Look-ups in named tables: a row name and a column name give one cell, copied from the table.

zimap.tsv
	domali	ranav	delap	ril	sak	lamaf	mam	pusab	tisefu	dut
gope	129	150	157	174	212	203	114	124	124	131
mupuf	125	118	134	173	180	141	118	112	136	181
tuluso	141	145	137	121	96	122	153	156	54	195
zazesus	115	92	130	153	122	138	156	150	163	158
lor	110	82	111	123	126	178	189	96	127	173
fareg	158	137	139	168	171	122	152	117	195	181
gefin	148	154	144	129	77	99	167	181	93	156
kisubir	143	143	152	122	96	139	169	189	125	143
sukitub	148	151	154	200	121	109	130	196	148	147
suv	166	174	141	171	149	115	169	116	151	130
lebemek	130	104	164	153	99	97	134	248	233	146
levud	112	110	124	163	149	169	151	108	107	147

pusab of lebemek: 248
ranav of lor: 82
ril of kisubir: 122
ril of fareg: 168
lamaf of kisubir: 139
ranav of kisubir: 143
delap of mupuf: 134
ril of tuluso: 121
lamaf of lebemek: 97
delap of tuluso: 137
delap of zazesus: 130
ril of sukitub: 200
delap of kisubir: 152
tisefu of lebemek: 233

nos:
,gatut,mab,turimos,par,sapema,sib,per
rik,34779,24452,36464,56012,26258,3262,46116
digilek,55206,23763,67779,45680,38122,36890,50591
bav,51176,66550,35793,41109,49240,94899,36951

per of bav = 36951
mab of digilek = 23763
sib of bav = 94899
sib of digilek = 36890
per of rik = 46116
gatut of digilek = 55206
mab of bav = 66550
mab of rik = 24452
turimos of bav = 35793
sapema of rik = 26258
per of digilek = 50591
par of bav = 41109
par of rik = 56012
gatut of bav = 51176
sapema of bav = 49240
gatut of rik = 34779
par of digilek = 45680
sib of rik = 3262
Row with the largest mab: bav

neki =
,verod,bar,midaf,sizagi,rovesaz
mek,-27.7,-21.8,-11.4,-3.5,-23.2
rafud,-16.3,-16.3,-18.0,-20.1,-14.4
nas,-48.6,19.5,14.2,-46.5,-59.8
sofeser,-60.3,-18.0,-27.3,-46.1,37.4
sar,-14.9,-17.8,-18.0,-20.9,-18.5
giguzu,-11.3,-13.6,-17.1,-25.1,-16.2
faraloz,-32.6,-56.0,14.4,48.3,60.5
mef,-37.7,-50.1,0.4,69.3,-54.1
fivi,-19.4,-15.6,-16.2,-13.6,-17.2

fivi, verod -> -19.4
rafud, verod -> -16.3
mef, bar -> -50.1
faraloz, midaf -> 14.4
giguzu, verod -> -11.3
mef, rovesaz -> -54.1
sofeser, rovesaz -> 37.4
rafud, rovesaz -> -14.4
sar, verod -> -14.9
sar, bar -> -17.8
sar, midaf -> -18.0
mek, bar -> -21.8
faraloz, verod -> -32.6
giguzu, rovesaz -> -16.2
sar, sizagi -> -20.9
rafud, midaf -> -18.0
faraloz, sizagi -> 48.3
mek, midaf -> -11.4
mek, sizagi -> -3.5
Row with the largest sizagi: mef

zota:
cols = gati, fazis, pasovo, zesove, deruvi, bok, sis, suvusu
nekub: [64, -752, -717, -381, 387, -5, -276, 531]
zin: [-318, -353, -401, -355, -281, -390, -339, -336]
tisevo: [-115, -796, -63, 166, 79, -19, 310, 157]
lozimu: [-289, -318, -235, -237, -317, -341, -364, -319]
kifus: [-371, -301, -315, -341, -417, -453, -376, -548]

zesove of zin is -355
gati of tisevo is -115
bok of tisevo is -19
pasovo of tisevo is -63
bok of lozimu is -341
deruvi of tisevo is 79
zesove of lozimu is -237
suvusu of lozimu is -319
Which row has the largest bok? nekub

pak.csv
,pafive,sukoge,kipob,pidebug,faf,sovo
tivuf,327,314,605,686,238,309
goto,867,444,440,807,333,487
vamoso,791,284,549,673,419,380
ginu,396,346,366,931,338,594
mal,487,397,415,750,522,622
makozif,364,576,426,666,178,460
befis,434,454,644,997,88,243
budo,413,284,429,623,437,537
vazak,847,196,570,758,497,535

ginu, sukoge: 346
tivuf, pafive: 327
goto, pidebug: 807
goto, faf: 333
ginu, pafive: 396
vazak, pafive: 847
makozif, pidebug: 666
vamoso, faf: 419
vamoso, pidebug: 673
befis, sovo: 243
tivuf, faf: 238
vamoso, sovo: 380
befis, pafive: 434
goto, kipob: 440
mal, faf: 522
vazak, faf: 497

goge:
fields: katulem, givevaz, nenoper, litiga, getesak, mazigaf, paz, fod
pizaveb: [-0.32, -0.07, 0.14, 0.23, -0.52, -0.83, -0.50, -0.04]
ridu: [0.19, -0.23, 0.00, -0.23, -0.14, -0.84, -0.14, 0.29]
dol: [0.16, -0.42, -0.44, -0.63, 0.20, 0.28, 0.13, -0.13]
kikis: [0.32, -0.32, -0.16, -0.28, -0.09, -0.74, -0.01, 0.21]
pon: [0.00, -0.15, 0.07, -0.02, -0.32, -0.97, -0.27, 0.12]
mibudot: [-0.30, -0.32, -0.41, -0.47, -0.07, 0.59, -0.01, -0.49]
fomil: [0.32, -0.29, -0.09, -0.28, -0.07, -0.78, 0.02, 0.30]
kunodo: [-0.30, -0.05, 0.11, 0.23, -0.51, -0.89, -0.53, -0.11]

katulem of kikis: 0.32
givevaz of fomil: -0.29
litiga of ridu: -0.23
getesak of ridu: -0.14
fod of dol: -0.13
litiga of kikis: -0.28
nenoper of fomil: -0.09
katulem of kunodo: -0.30
givevaz of pizaveb: -0.07
fod of kikis: 0.21
givevaz of kunodo: -0.05
katulem of dol: 0.16
katulem of pizaveb: -0.32
fod of pon: 0.12
paz of mibudot: -0.01
paz of ridu: -0.14
paz of fomil: 0.02
mazigaf of ridu: -0.84
getesak of kunodo: -0.51

